Here is a tiny trained network, its code and every weight. The questions are about switching its units off for an input and a target symbol, where a switched-off unit gives its printed mean instead of its output.

import numpy as np


def w(rows, s, z=0):
    codes = np.array(rows[::2]) - 128.0
    scale = np.full(codes.shape[1], s)
    scale[-1] = z or s
    return codes * scale


def f(y):
    return y / 2 * (1 + np.tanh(0.7978845608 * (y + 0.044715 * y**3)))


def softmax(a):
    e = np.exp(a - a.max(-1, keepdims=True))
    return e / e.sum(-1, keepdims=True)


def log_softmax(a):
    a = a - a.max(-1, keepdims=True)
    return a - np.log(np.exp(a).sum(-1, keepdims=True))


def net(x, mask):
    ids = ['ΘΞβδζφ'.index(c) for c in x.split()]
    T = len(ids)
    res = E[ids] + P[:T]
    q, k, v = (res @ M[0].T for M in (Q, K, V))
    z = softmax(np.where(np.tri(T) > 0, q @ k.T / 2**0.5, -1e9)) @ v
    res = res + np.where(mask[0], z, O[0][:, -1]) @ O[0][:, :-1]
    y = f(res @ A[0][:, :-1].T + A[0][:, -1])
    res = res + np.where(mask[1:13], y, B[0][:, -1]) @ B[0][:, :-1]
    return log_softmax(res[-1] @ U[:, :-1].T + U[:, -1])


Q, K, V, O, A, B = {}, {}, {}, {}, {}, {}
E = w([
[114,21,75,119,161,251],'Θ',
[212,72,110,76,164,55],'Ξ',
[69,72,209,110,100,86],'β',
[86,80,140,34,116,160],'δ',
[93,169,99,104,188,86],'ζ',
[214,157,196,132,213,109],'φ',
],0.019)
P = w([
[185,113,140,113,189,45],'0',
[107,92,120,83,234,83],'1',
[134,106,130,108,194,122],'2',
[119,109,153,122,174,119],'3',
[101,142,154,119,191,177],'4',
[47,116,141,88,147,100],'5',
[60,104,175,104,138,114],'6',
[28,121,174,99,133,112],'7',
[1,114,185,105,134,126],'8',
[7,125,182,87,120,102],'9',
[85,135,193,106,163,82],'10',
],0.0077)
Q[0] = w([
[131,167,179,78,196,141],'head 0',
[130,172,149,2,225,79],'head 0',
],0.0083)
K[0] = w([
[85,110,120,164,41,134],'head 0',
[33,97,187,85,20,255],'head 0',
],0.0074)
V[0] = w([
[145,89,2,236,163,151],'head 0',
[118,98,108,57,104,180],'head 0',
],0.0082)
O[0] = w([
[122,118,137,192,121,53,2],'head 0',
[184,188,147,115,11,204,212],'head 0',
],0.011,0.006)
A[0] = w([
[82,199,175,123,123,107,154],'neuron 0',
[91,206,194,119,159,56,205],'neuron 1',
[52,185,32,124,144,43,217],'neuron 2',
[127,195,74,81,130,101,24],'neuron 3',
[152,113,141,191,231,19,165],'neuron 4',
[92,98,48,127,147,127,181],'neuron 5',
[111,126,69,159,103,218,66],'neuron 6',
[133,176,114,103,185,159,189],'neuron 7',
[191,145,205,175,172,118,106],'neuron 8',
[100,123,133,114,189,159,254],'neuron 9',
[73,94,137,152,212,110,47],'neuron 10',
[172,2,97,151,146,98,125],'neuron 11',
],0.0095,0.0021)
B[0] = w([
[204,4,85,161,170,134,185],'neuron 0',
[200,105,65,254,191,153,240],'neuron 1',
[175,221,193,156,141,77,166],'neuron 2',
[111,64,145,131,134,147,151],'neuron 3',
[77,156,13,88,166,126,236],'neuron 4',
[211,183,153,124,19,17,157],'neuron 5',
[112,148,107,245,89,143,163],'neuron 6',
[121,121,187,98,151,62,254],'neuron 7',
[145,68,104,118,170,176,255],'neuron 8',
[81,82,161,240,124,36,247],'neuron 9',
[112,223,83,180,134,224,193],'neuron 10',
[229,99,132,65,12,164,178],'neuron 11',
],0.0061,0.0073)
U = w([
[175,112,139,206,117,150,186],'Θ',
[144,101,112,75,157,100,2],'Ξ',
[80,48,247,106,202,61,174],'β',
[103,237,143,82,168,254,69],'δ',
[100,202,169,149,175,114,253],'ζ',
[107,109,133,134,229,197,109],'φ',
],0.0064,0.0025)

Each question gives the input, a string of symbols that net reads in full, and the target symbol t.
The units are the heads (2 rows each of Q, K, V and O) and the neurons (one row each of A and B). Each row of codes is followed by its name. A weight is (code - 128) times the scale printed after its matrix; where a second scale follows, it is the last column's (O, A, B and U).
mask holds one flag per unit, heads first, then neurons. A switched-off unit (its flag False) gives its mean, the last column of its rows in O or B, instead of its output. The means were averaged over made-up inputs and are rounded, as every weight is.
A unit's drop is (log p(t) with every unit on - log p(t) with that unit switched off) / (log p(t) with every unit on - log p(t) with every unit switched off).
The circuit of an input: a set's keep is (log p(t) with only the set's units on - log p(t) with every unit switched off) / (log p(t) with every unit on - log p(t) with every unit switched off). Starting from the 12 units with the biggest drops (on a tie, the unit counted first), units are removed one at a time, each time the one whose removal leaves the highest keep (on an exact tie, the one counted first), for as long as the keep stays at least 0.8.
circuit, biggest first: the units of the circuit, biggest drop first
top k neurons: the k neurons with the biggest drops, biggest first
drop when u is switched off: that unit's drop, to one decimal
input φ Θ δ ζ Θ Θ φ Θ, target Θ: circuit, biggest first	(neuron 5; neuron 6)
input Θ φ ζ δ, target δ: circuit, biggest first	(head 0; neuron 9)
input β φ Ξ φ, target β: circuit, biggest first	(head 0; neuron 7; neuron 9)
input Ξ δ δ ζ, target δ: top 2 neurons	(neuron 9; neuron 1)
input ζ φ φ, target φ: top 2 neurons	(neuron 4; neuron 8)
input Ξ φ φ φ ζ, target ζ: top 4 neurons	(neuron 2; neuron 10; neuron 8; neuron 5)
input δ ζ ζ ζ Ξ, target δ: top 2 neurons	(neuron 9; neuron 0)
input ζ ζ φ β φ ζ β ζ, target β: top 2 neurons	(neuron 7; neuron 9)
input β β φ φ φ δ φ φ, target δ: top 2 neurons	(neuron 9; neuron 1)
input φ φ δ ζ Θ φ ζ, target Θ: top neuron	(neuron 0)
input Ξ ζ Θ δ φ δ Θ φ Θ φ, target Θ: drop when neuron 4 is switched off	0.2
input φ φ φ φ ζ φ δ ζ, target δ: drop when neuron 2 is switched off	0.0
input β φ φ β β φ φ ζ ζ, target β: drop when neuron 10 is switched off	0.0
input Θ φ ζ ζ φ ζ Θ ζ φ, target Θ: top neuron	(neuron 1)
